Below is a small trained network, with its code and all its weights. Each question gives an input and a class and asks what happens when units are switched off, that is, made to give their printed mean instead of their output.

import numpy as np


def w(rows, s, z=0):
    codes = np.array(rows[::2]) - 128.0
    scale = np.full(codes.shape[1], s)
    scale[-1] = z or s
    return codes * scale


def f(y):
    return y / 2 * (1 + np.tanh(0.7978845608 * (y + 0.044715 * y**3)))


def log_softmax(a):
    a = a - a.max(-1, keepdims=True)
    return a - np.log(np.exp(a).sum(-1, keepdims=True))


def net(x, mask):
    res = np.array(x, float).reshape(1, 4) / 4 @ E
    y = f(res @ A[0][:, :-1].T + A[0][:, -1])
    res = res + np.where(mask, y, B[0][:, -1]) @ B[0][:, :-1]
    return log_softmax(res[-1] @ U[:, :-1].T + U[:, -1])


A, B = {}, {}
E = w([
[121,166,42,67,65,158,58],'x0',
[147,246,97,194,127,135,163],'x1',
[37,120,62,125,138,143,190],'x2',
[173,80,84,168,131,231,137],'x3',
],0.011)
A[0] = w([
[88,163,144,125,142,64,103,64],'n0',
[12,95,120,137,104,145,157,53],'n1',
[189,112,189,174,118,109,97,121],'n2',
[57,120,67,125,144,130,170,255],'n3',
[122,56,106,100,127,91,122,79],'n4',
[197,76,106,146,129,189,119,99],'n5',
[129,136,120,127,117,128,123,18],'n6',
[128,63,166,51,155,141,88,95],'n7',
[142,78,205,209,247,82,162,20],'n8',
[144,86,99,156,141,186,128,63],'n9',
[178,105,117,126,113,174,177,44],'n10',
[220,109,205,127,101,106,17,12],'n11',
[88,141,171,165,104,137,105,16],'n12',
[38,42,111,93,117,120,149,96],'n13',
[110,165,99,85,69,156,102,73],'n14',
[85,144,168,65,103,24,119,85],'n15',
[118,138,74,79,91,135,61,63],'n16',
[90,219,93,184,153,127,168,85],'n17',
[90,112,138,151,192,128,194,102],'n18',
[103,158,152,94,117,73,139,60],'n19',
],0.013,0.0075)
B[0] = w([
[111,126,100,151,161,139,100,168],'n0',
[126,150,88,130,100,88,169,184],'n1',
[119,125,106,106,89,111,156,198],'n2',
[108,70,129,107,90,88,125,250],'n3',
[180,191,126,155,163,164,131,174],'n4',
[79,105,73,146,158,124,88,198],'n5',
[115,253,63,111,146,206,185,117],'n6',
[211,164,165,157,139,174,168,213],'n7',
[85,156,167,88,116,193,119,243],'n8',
[66,119,78,165,171,143,102,174],'n9',
[100,137,66,151,149,150,116,153],'n10',
[119,143,52,132,69,74,139,221],'n11',
[109,205,62,123,150,188,165,120],'n12',
[168,173,106,158,115,106,165,217],'n13',
[119,140,179,94,119,175,149,187],'n14',
[79,75,93,162,170,139,109,218],'n15',
[93,138,180,79,125,203,117,202],'n16',
[197,157,129,172,129,138,168,211],'n17',
[116,137,133,63,100,148,115,190],'n18',
[102,107,79,151,167,160,126,163],'n19',
],0.015,0.013)
U = w([
[77,157,157,13,116,203,137,76],'0',
[71,83,73,201,232,137,118,104],'1',
[120,151,75,112,42,70,175,167],'2',
[227,206,122,221,155,159,191,133],'3',
[147,3,178,101,75,62,96,252],'4',
[175,81,189,155,212,107,109,74],'5',
[176,120,206,130,240,77,63,72],'6',
],0.012)

Each question gives the input, the list of numbers given to net, and the class t.
The units are the neurons (one row each of A and B). Each row of codes is followed by its name. A weight is (code - 128) times the scale printed after its matrix; where a second scale follows, it is the last column's (A, B and U).
mask holds one flag per neuron, in row order. A switched-off neuron (its flag False) gives its mean, the last column of its row in B, instead of its output. The means were averaged over made-up inputs and are rounded, as every weight is.
A unit's drop is (log p(t) with every unit on - log p(t) with that unit switched off) / (log p(t) with every unit on - log p(t) with every unit switched off).
The circuit of an input: a set's keep is (log p(t) with only the set's units on - log p(t) with every unit switched off) / (log p(t) with every unit on - log p(t) with every unit switched off). Starting from the 12 units with the biggest drops (on a tie, the unit counted first), units are removed one at a time, each time the one whose removal leaves the highest keep (on an exact tie, the one counted first), for as long as the keep stays at least 0.8.
circuit, biggest first: the units of the circuit, biggest drop first
most important unit: the unit with the biggest drop
k most important neurons: the k neurons with the biggest drops, biggest first
drop of u: that unit's drop, to one decimal
input [5,-5,-6,-3], class 2: circuit, biggest first -> n11
input [5,2,1,6], class 1: 3 most important neurons -> n8, n5, n9
input [-4,-6,-5,2], class 3: 3 most important neurons -> n7, n3, n4
input [-1,5,4,-3], class 3: 3 most important neurons -> n17, n11, n2
input [5,5,5,3], class 0: 4 most important neurons -> n11, n14, n13, n16
input [-3,6,-6,1], class 2: 4 most important neurons -> n7, n2, n4, n11
input [8,2,7,-2], class 0: 2 most important neurons -> n16, n14
input [-2,5,0,-5], class 1: 3 most important neurons -> n7, n13, n15
input [-5,-8,-6,-7], class 3: 2 most important neurons -> n7, n4
input [-3,-3,-7,-7], class 1: 2 most important neurons -> n15, n19
input [4,-5,8,-1], class 2: 2 most important neurons -> n3, n13
input [0,-6,5,3], class 3: 4 most important neurons -> n4, n7, n13, n11
input [-7,-4,-6,0], class 0: 2 most important neurons -> n8, n13
input [-8,6,-5,-2], class 0: circuit, biggest first -> n8
input [-4,0,-5,-1], class 2: 2 most important neurons -> n11, n16
input [-6,-5,-8,-5], class 2: 2 most important neurons -> n11, n2
input [-7,-8,-1,3], class 3: 3 most important neurons -> n7, n13, n4
input [-5,1,1,0], class 0: drop of n8 -> 0.2
input [3,-2,0,0], class 4: drop of n8 -> 1.0
input [2,1,-1,-3], class 4: drop of n8 -> 0.2
input [2,8,-2,-6], class 3: most important unit -> n17
input [0,2,-6,7], class 1: drop of n5 -> 0.3
